In the rows, 128 means zero.
Known rows:
flugro: [136 117 140  92 136 113  78 148 131 149 147 134 122 139 112 137 164  80
 103 139 115 140 128 128 154 122 144 132 110 147  92 124 117]
gulo: [127 172 129 130 105 117 155  98 125 124 131 127 137 125 155 161 137 123
 140 118 174 130 136 133 121 135 111 152 128 124 141 125 127]
flotik: [128  89 129 143 133 103 122 113 132 124 127 117 129 118 141  99 119 123
 134 124 139 117 139 116 114 120 140 139 147 143 102 121 125]
skevu: [127 136 121 147 119 133 157 125 125 126 118 108 131 128 146 131 113 133
 145 113 149 123 124 125 126 131 125 136 144 150 158 103 122]
petun: [130 132 126 127 137 147  99 152 116 152 117 111 132 166 174 130 140 112
  84 154 114 135  95 114 144 126 142 101 133 146 113 123 131]
surefin: [127 184 129 127 103 140 171 135 122 143 130 128 139 144 131 157 139 118
 163 117 132 136 145 132 129 143 120 165 129 129 146 134 119]
tegre: [134 127 128 104 112 137 111 171 133 132 142 126 136 137  83 136 145  93
 132 131  89 142 146 141 145 154 129 166 108 116 122 138 118]
sabi: [124 143 130 148  97 126 169 111 118 136 125 133 136 158 167 147 140 124
 132 142 133 132 142 118 107 139 120 151 144 103 106 167 135]
flovek: [127 101 135 136 105 110 137 137 129 126 140 130 126 136 123 126 132 114
 146 129 131 131 165 128 115 140 140 170 139 117  96 156 116]
netur: [128 181 136 103  93 118 149 112 127 129 136 142 143 130 139 147 144  96
 140 122 153 144 133 132 125 138 110 154 127 121 129 145 136]
gade: [133 112 136 109 166 134  83 168 130 145 145 134 103 143  69 112 146 125
 112 139  64 134 132 134 153 114 152 103  96 143 113 120 116]
zostar: [126 162 140 111 136 124 130  87 129 131 136 154 124 117 119 123 130 137
 123 124 151 132 123 134 131 117 108  99 119 117 139 128 141]
geda: [127 201 136 107 148 143 152 103 125 138 130 146 115 130 112 142 131 138
 132 110 154 134 111 138 142 112 116  99 113 136 171 106 132]
mosiflin: [124 123 140 131 155 108 141 100 129 125 139 143 105 110 113 112 122 150
 151 112 150 121 148 127 118 106 137 118 125 136 127 124 126]
mubol: [123 135 130 164 133 136 138  92 118 129 124 150 115 147 166 125 121 158
 121 148 144 120 129 121 106 121 129 105 140 102 109 162 138]
sustebro: [128 111 121 137 117 144  96 106 138  98 135 143 133 104  89 115 115 139
 137 130  77 124 150 145 128 151 111 135 105  79 144 129 125]
migel: [130  79 124 115 157 128 116 193 129 145 124 102 129 126  48 112 133 134
 124 134 105 131 128 124 150 123 154 105 111 182 131 115 121]
brudis: [129 191 138  82 112 132 152 124 129 145 131 134 145 116 150 150 137 101
 121 114 169 143  93 131 145 130 107 124 143 156 149 116 140]
drovis: [132 136 122 119 117 157 106 168 127 136 124 121 142 143 140 139 132 103
 105 149  87 138 109 131 146 155 124 133 127 118 128 135 134]

Facts:
bazel Ξ:gulo Λ:251
beske Λ:618
betuk Ξ:graru Λ:535
bevek Ξ:gorok Λ:535
bidres Ξ:brista ψ:lafam Λ:744
bifla Ξ:rofum Λ:535
bitribrun Λ:251
braflal Λ:535
bribu Ξ:lofik Λ:35
bridin ψ:ledrir Λ:35
brinis Ξ:vustal ψ:tazum,tumis Λ:251
brista Λ:554
broflal ψ:ledrir,mubol,graru,pesur,letrapan Λ:744
brudis Ξ:petun ψ:nides,nido Λ:744
bugri Λ:302
bugrul Ξ:feso ψ:lofik,nides Λ:302
buno Λ:554
dadre Λ:535
daklisor Ξ:sustebro Λ:302
davus ψ:flotik Λ:302
defal Ξ:lelir Λ:35
destotal Ξ:zimol Λ:744
donen Ξ:rudan ψ:maskes,travun,sagek,beske Λ:535
doplur Ξ:ravul Λ:535
dozu Λ:302
draflugi Ξ:migel ψ:bevek Λ:302
drakler Ξ:tebrike ψ:loren Λ:554
drebrobam Ξ:tekel Λ:302
drete Ξ:musan Λ:302
driski Ξ:kligri Λ:535
dritrudra Ξ:letrapan ψ:nezupok,dadre Λ:302
drizek Ξ:fedun ψ:tazum Λ:535
drovis Ξ:skubus ψ:klalu,skigrifler,dadre Λ:744
druflun Ξ:troguk Λ:554
fedun Ξ:dritrudra Λ:535
feso Ξ:fubor ψ:brista,skipla Λ:535
floduk Λ:535
flotik Λ:302
flovek Ξ:dadre Λ:35
flugro Ξ:skufer ψ:daklisor,kopas,buno,vobeklur,siklukli,bazel Λ:251
fodrel Λ:302
fono Ξ:vagrar ψ:bifla Λ:535
fopabron Ξ:surefin ψ:ledrir,skipla,zusa Λ:535
fubor Λ:535
fugur Ξ:zifis Λ:618
futregris Ξ:plunek ψ:fodrel,tazum Λ:251
fuzus ψ:flovek,dozu,lelir Λ:251
gade ψ:flovek,vagu,maskes,vustal,siklukli,drebrobam,bugri Λ:535
geda ψ:nido Λ:535
giple Ξ:nugru Λ:251
gokluk Λ:251
gorok Ξ:stuger ψ:klistofe Λ:535
gragrer Λ:535
graru Λ:535
greklum ψ:romik,stostum Λ:302
grikluva ψ:bugri Λ:302
grozas Λ:554
gulo Ξ:drebrobam Λ:251
gumo ψ:mubol,skipla,stostum,tusis Λ:535
kekur Ξ:tumis ψ:sabi Λ:302
kitan Ξ:mubol ψ:betuk Λ:302
kladeplor Ξ:sagrel Λ:618
klalu Ξ:vagu Λ:35
kligri Ξ:stasu Λ:302
klistofe Ξ:klutral Λ:35
kloskul Ξ:bugrul ψ:vagrar,vefla,defal,sagek Λ:535
kludrodru Ξ:fopabron ψ:defal,mosiflin Λ:302
klutral Λ:535
kopas Ξ:nozim Λ:554
lafam Ξ:tegre Λ:535
ledrir Ξ:nibul Λ:302
lekur ψ:zifis Λ:535
lelir Λ:35
letrapan Λ:302
lirun Ξ:stenes Λ:554
lofik Ξ:vobeklur Λ:744
loren Λ:251
lostim Λ:535
magan Λ:302
maskes Ξ:driski Λ:251
matrugrun Ξ:truta ψ:stasu,zifis,dadre Λ:302
mestaklal Ξ:drovis Λ:302
migel ψ:fubor,nubun,siklukli Λ:618
mosiflin Λ:535
mubol Ξ:kloskul Λ:535
musan Λ:302
nabrur Ξ:bugri ψ:kopas,stasu,lirun Λ:302
nagin Ξ:greklum ψ:beske Λ:535
netur Ξ:kludrodru Λ:35
nezupok Λ:35
nibul Λ:35
nides Λ:251
nido Ξ:robren Λ:302
nozim Ξ:lekur Λ:535
nubun Ξ:klalu Λ:618
nugru Ξ:bitribrun Λ:35
pebu ψ:mosiflin Λ:535
pesur Ξ:fuzus Λ:618
petun Ξ:rorin ψ:graru,bifla,zusa,sabi,tusis Λ:302
plapas Ξ:betuk ψ:fubor Λ:744
plebrom Ξ:destotal ψ:lirun Λ:35
pledel Λ:535
plunek Λ:554
ravul Ξ:plapas ψ:mestaklal,zifis Λ:302
reklaze Ξ:susustos Λ:535
robren Λ:535
rofum ψ:tekel,fodrel,gokluk Λ:554
romik Ξ:pesur Λ:302
rorin Ξ:skigrifler Λ:618
rudan Ξ:skipla ψ:klistofe,graru,stenes,bevek Λ:35
sabi Λ:35
sagek Ξ:loren Λ:251
sagrel Ξ:skevu ψ:flotik,romik,kopas,magan,musan Λ:535
siklo Ξ:nagin Λ:535
siklukli Ξ:bevek Λ:535
skatro ψ:kopas,nibul Λ:302
skevu Λ:302
skigrifler Ξ:flovek Λ:535
skipla Λ:535
skitru Ξ:davus Λ:251
skoroli Λ:302
skubrubi ψ:kligri,nido Λ:535
skubus Ξ:fono Λ:535
skufer Ξ:drizek ψ:tradrel,plunek Λ:35
sose Ξ:skubrubi ψ:maskes,musan,defal Λ:302
stamu Ξ:skitru ψ:skigrifler Λ:302
stasu Ξ:gragrer Λ:302
stenes Ξ:tradrel Λ:302
steplak Ξ:stamu Λ:618
stosker ψ:travun,tumis Λ:554
stostum Ξ:futregris Λ:554
stuger Λ:535
surefin Λ:35
sustebro Ξ:kladeplor Λ:535
susustos Ξ:nubun ψ:loren Λ:251
tadram ψ:tasir,floduk,klalu,tusis Λ:618
taraklam Ξ:stostum ψ:gulo,skevu Λ:535
tasir Ξ:pebu Λ:535
tazum Ξ:vokluzam Λ:35
tebrike Ξ:kekur ψ:klutral Λ:251
tegre Ξ:pledel ψ:skoroli,vagu Λ:35
tekel Ξ:nezupok Λ:535
toda Ξ:maskes Λ:35
tradrel Λ:535
travun Ξ:fodrel Λ:535
trigram Ξ:zusa ψ:zifis Λ:251
troguk Ξ:fugur ψ:skoroli,sustebro,braflal,tradrel,gokluk,zifis Λ:535
truta ψ:stostum Λ:535
tumis Ξ:brinis Λ:535
tusis Ξ:drakler Λ:35
vagrar Ξ:lostim Λ:302
vagu Λ:535
vefla Ξ:dozu Λ:554
vobeklur Ξ:tazum Λ:618
vokluzam Ξ:toda ψ:nido Λ:744
vustal Ξ:giple Λ:535
zepak ψ:ledrir,grozas,stasu,lelir Λ:744
zifis Ξ:sagek Λ:535
zimol Ξ:taraklam ψ:vustal,zusa Λ:251
zostar Ξ:daklisor Λ:535
zusa Λ:535

Rows:
No name comes twice in this set of rows, the named rows included.
[128  86 133 140 136  96 111 106 128 128 131 124 126 116 174 100 124 119
 116 136 168 119 126 110 109 117 134 131 155 136  87 133 132]  romik
[125 167 133 126  93 121 168 105 118 135 131 144 140 145 186 148 141 113
 131 139 165 137 133 125 109 133 108 149 149 102 109 167 140]  klistofe
[128 143 131 120 126 127 121 120 124 137 120 127 137 140 177 131 135 112
  90 138 160 133  95 116 131 118 114 108 140 144 123 123 140]  draflugi
[124 141 123 154 122 143 117  91 127 112 125 148 129 127 137 129 113 155
 127 139 126 127 137 132 115 139 117 123 123  82 138 145 137]  skigrifler
[128 176 134 112 112 145 147 151 114 163 125 133 135 174 152 158 160 102
 111 146 127 149 113 126 142 136 125 128 123 135 124 148 131]  rudan
[128 108 135 131 133  94 145 116 129 125 141 127 120 122 112 135 136 122
 158 111 172 121 158 125 115 126 135 154 136 143 111 122 113]  sagek
[134 119 126 125 138 136 111 169 125 146 130 114 129 162 109 139 150 110
 123 138  84 137 138 130 151 134 147 140 113 137 118 122 109]  fuzus
[135 110 118 115 120 139  56 153 137 115 125 120 150 128 126 117 134  98
  91 147  86 139 106 132 147 146 121 127 119 114 119 119 135]  matrugrun
[125 121 120 173 123 142 143 121 117 132 107 107 133 152 180 127 115 141
 122 141 140 116 119 113 114 130 139 132 153 131 114 131 130]  letrapan
[128 125 129 134 108 122 153 153 124 133 136 116 128 140 117 132 137 124
 155 124 104 129 160 125 120 135 144 172 132 131 111 149 113]  nibul
[130 138 141 108 165 123 111 134 130 137 143 141 103 126  73 121 132 135
 136 119 118 127 136 132 140 111 143 114 109 152 129 112 120]  nagin
[129 162 134  96 116 126 134 127 132 138 130 135 144 122 135 149 132 106
 121 121 146 136 105 128 135 132 116 131 135 142 130 119 135]  bidres

Now the same objects, written a new way:
Known rows:
fuzus: [125 138 123 123 125 122 118 123 140 123 137 113 131 134 119 124 143 127
 125 139 120 126 126 135 122 117 126 128 138 125 103 112 128 135 114 138
 123 106 129 126 126 146 122 122]
trigram: [151 219 163 124 136 119 120 137 133 120 125 114 110 126 118 129 167 127
 132 149 133 119 123 133 120 125 141 125 178 125 102 112 128 126 114 149
 125 250 115 125 123 121 168 137]
futregris: [148 111 118 130 122 128 114 121 197 123 137 115 117 124 135 119 155 125
 124 134 104 119 128 133 174 175 144 126 152 121 107 109 128 126 116 150
 129 129 133 123 134 116 122 118]
stamu: [124 165 124 124 126 127 116 122 137 125 127 116 128 124 121 122 140 126
 125 139 105 131 130 137 121 119 124 128 137 123 105 116 126 126 118 126
 126 133 119 126 135 148 126 122]
kitan: [123 174 124 123 125 129 119 121 140 121 125 114 121 124 132 119 131 129
 127 137 106 132 131 133 120 133 125 127 137 123 106 111 127 125 120 124
 125 154 120 127 132 147 134 120]
musan: [127 107 123 135 126 123 120 124 115 141 121 157 114 123 132 132 117 128
 129 127 147 131 128 129 122 128 125 127 122 124 135 135 127 126 117 123
 130 106 123 125 125 122 124 137]
toda: [143 150 124 136 142 149 138 124 144 120 126 152 139 129 121 140 117 139
 125 120 108 134 123 121 128 118 163 128 120 128 167 159 138 135 149 131
 130 102 144 129 121 115 122 155]
bridin: [123 124 124 121 137 159 137 141 132 127 126 114 165 144 119 139 119 126
 126 137 132 120 125 120 120 111 130 129 129 124 105 113 126 128 117 127
 122 178 127 128 142 148 122 120]
tekel: [127 109 126 132 126 120 133 125 116 136 124 144 116 125 135 130 116 127
 131 124 139 128 128 122 124 138 125 128 125 126 132 130 127 128 126 125
 127 104 123 128 124 118 124 129]
tradrel: [126 111 123 136 127 118 132 125 116 138 123 155 115 123 125 134 121 124
 130 125 151 125 127 127 121 128 124 126 124 124 134 132 126 126 119 130
 129 107 121 130 124 115 124 136]
kloskul: [125 143 124 125 124 143 118 120 130 142 135 117 123 138 129 124 117 126
 127 143 111 127 128 127 120 130 123 128 142 123 105 110 127 126 115 129
 124 153 116 129 135 139 122 122]
vustal: [125 105 124 139 139 123 123 125 110 120 121 142 130 129 133 119 130 130
 124 119 169 120 139 126 147 118 132 125 119 126 107 148 126 130 116 122
 126 121 142 129 149 133 149 123]
gorok: [125 156 124 123 126 138 119 122 141 126 130 116 138 125 120 124 141 126
 125 136 107 129 128 134 120 117 125 126 135 123 107 114 125 126 117 130
 123 135 125 127 133 148 125 119]
betuk: [125 108 125 130 125 124 135 125 116 139 124 142 117 124 134 130 116 125
 132 123 139 129 130 122 121 137 124 127 122 125 134 132 127 126 126 124
 128 106 123 127 125 117 124 127]
robren: [125 111 123 127 125 121 129 123 119 127 123 138 122 123 124 126 136 124
 124 121 138 132 127 134 130 119 124 126 121 132 143 146 127 127 132 129
 133 103 129 127 123 125 124 138]
skipla: [122 112 125 124 128 122 131 126 116 129 121 130 146 123 121 133 134 127
 125 120 148 135 128 131 121 116 124 128 122 134 146 156 128 129 136 125
 128 102 135 128 124 135 123 131]
brista: [124 110 122 123 126 123 147 128 129 131 122 134 126 128 119 127 132 124
 126 120 150 125 127 135 136 119 125 126 122 150 144 145 127 134 139 135
 127 103 138 126 122 124 123 144]
plunek: [132 104 119 124 126 120 125 130 162 138 123 131 144 123 119 134 152 120
 125 120 152 120 125 131 150 127 141 126 122 137 176 127 128 128 128 139
 140 108 138 125 122 114 122 122]
vefla: [124 111 129 127 126 133 151 164 131 134 124 125 118 138 130 127 115 124
 130 120 141 121 129 121 135 144 125 127 123 137 137 124 134 126 145 123
 128 148 132 129 122 116 128 126]

Rows:
No name comes twice in this set of rows, the named rows included.
[150 137 131 159 139 131 118 111 141 119 221 114 164 148 119 155 116 127
 134 127  98 120 124 131 118 132 148 161 119 139 188 113 131 136 111 120
 128 151 114 127 123 116 129 125]  vokluzam
[152 164 166 132 147 118 137 126 113 123 121 133 113 123 119 139 144 125
 146 138 171 120 125 126 119 144 125 124 164 126 107 125 126 125 119 146
 127 205 113 126 119 114 165 164]  zifis

Now the same objects, written a new way:
Known rows:
bridin: [ 69 140 141 112 105 105 185 153  97 110 132 113 103 134 129 145 152 148
 143 134 163 153 123 119 102 168]
trigram: [ 89 108 183 120 108 101 172 197 131  83 152 125  94 163 125 102 112 164
  97 192 137 116 120 110 136 145]
rudan: [ 68 135 151 104 100 102 173 150 107  98 131 114 101 137 112 127 156 140
 145 148 158 143 121 118 128 157]
troguk: [ 87 124 184 118  86  93 171 176 141 121 150 123  96 164 104 108 136 137
 128 172 157 134 119 108 121 143]
vobeklur: [103 140 126 130 140 102 167 174 144 103 109  94 121 167  75 109 145 175
 147 133 143  89 127 124 121 124]
lofik: [ 98 127 156 140 128 111 168 179 149 130 118  88 128 166  54 133 146 149
 150 130 116  95 132 126 111 129]
flugro: [ 67 135 137  94 138  73 181 180  99  59 139 118 106 147 100 100 141 158
 130 154 138 129 120  97 124 149]
kopas: [ 85 154 106 121 149  88 181 185 146  78 133  84 122 156  76 125 135 160
 134 148 124  95 138 124 133 154]
feso: [ 59 141 161 100 100  94 163 148  92  92 143 110  97 151 108 122 160 146
 141 141 146 149 116 110  95 143]
mubol: [ 68 163 125 117 121  90 159 162 127  79 137  68 111 175  78 128 151 173
 140 142 123 107 124 120 108 130]
magan: [ 87 160 121 133 110  84 154 169 148 102 143  78 115 157  80 117 147 175
 150 149 149  93 122 117 126 134]
nibul: [104 139 128 114 126 116 193 147 170 138 123  85 112 177  63 159 144 152
 150 132 182 115 130 130 124 147]
destotal: [ 74 153 146 136  94  91 170 181 138  85 134  67 121 177  57 145 148 155
 143 140 106 107 131 122 136 127]
gade: [ 75 133 166 103 101  85 166 159 113 105 140 119 102 149 101 106 158 138
 143 148 158 142 115 107 118 144]
skitru: [101 126 131 156 125  93 167 168 137  91 114  78 122 146 102 117 150 202
 150 137 137  95 109 120 172 117]
stostum: [ 79 165 105 121 114  87 180 168 125  69 132  68 113 163  95 146 145 180
 152 134 139 116 127 125 139 146]
surefin: [103 143 142 111 106 113 175 129 165 112 135  75 100 158  66 160 151 159
 150 146 155 128 120 148 161 141]
brudis: [ 58 109 167 134  74  97 159 207 135  67 111 127 114 106  89 112 160 138
 142 133 106 105  95 123  66 144]
giple: [ 90 151 117 117 131  85 182 168 147  75 134  77 110 168  74 135 139 179
 141 143 145 114 119 115 154 129]

Rows:
No name comes twice in this set of rows, the named rows included.
[ 62 146 152 108 101  72 195 201 123  83 146 115 110 165  74 121 142 106
 138 150 121 137 141  99  90 163]  bidres
[ 97 117 183 131  62 103 144 146 106 144 126 123 106 115 122  94 171 168
 167 134 185 135  94 119 151 125]  davus
[ 91 127 125 136 154 112 164 174 148  99 113  90 128 149  93 123 143 169
 129 147 121  73 137 131 109 155]  bribu
[ 79 128 182 122  71  97 160 189 128 114 145 127  94 166 128  93 130 159
 116 180 178 115 116 104 107 142]  ravul
[ 94 149 134 109 119 116 183 140 169 112 132  78 103 175  64 163 147 156
 145 143 167 130 127 140 142 140]  nezupok
[ 68 143 137 101 105  76 185 164  93  75 137 110 100 144 123 120 148 168
 144 139 161 153 111 102 141 145]  zimol
[ 95 136 130 134 121 101 148 168 159 122 124  99 117 142  82 108 151 179
 152 135 157  83 111 129 103 129]  kligri
[ 70 139 158  96  91  89 157 165 106 106 148 120  96 146 107  98 148 152
 138 158 170 134 116 108  98 142]  dritrudra
[ 94 116 175 142  87  96 135 163 101 129 125 125 115 109 136  79 165 169
 155 145 162 118 101 113 141 132]  stamu
[ 73 153 166  89  82  87 174 130 115 111 156 112  84 149  92 144 156 136
 147 137 169 178 113 112 129 146]  truta
[ 63 115 160 113  68  95 158 180 154  68 123 129  97 107 101 114 165 151
 153 132 147 129  72 125  72 143]  geda
[ 82 171 114 114 117  79 162 168 146  84 153  78 107 166  71 116 145 164
 147 151 141 103 123 121 115 138]  daklisor
[108 109 168  88 146 121 157 151 147 112 109  94 116 173  29  91 160 154
 146 156 142  77 125 130 158 116]  tazum

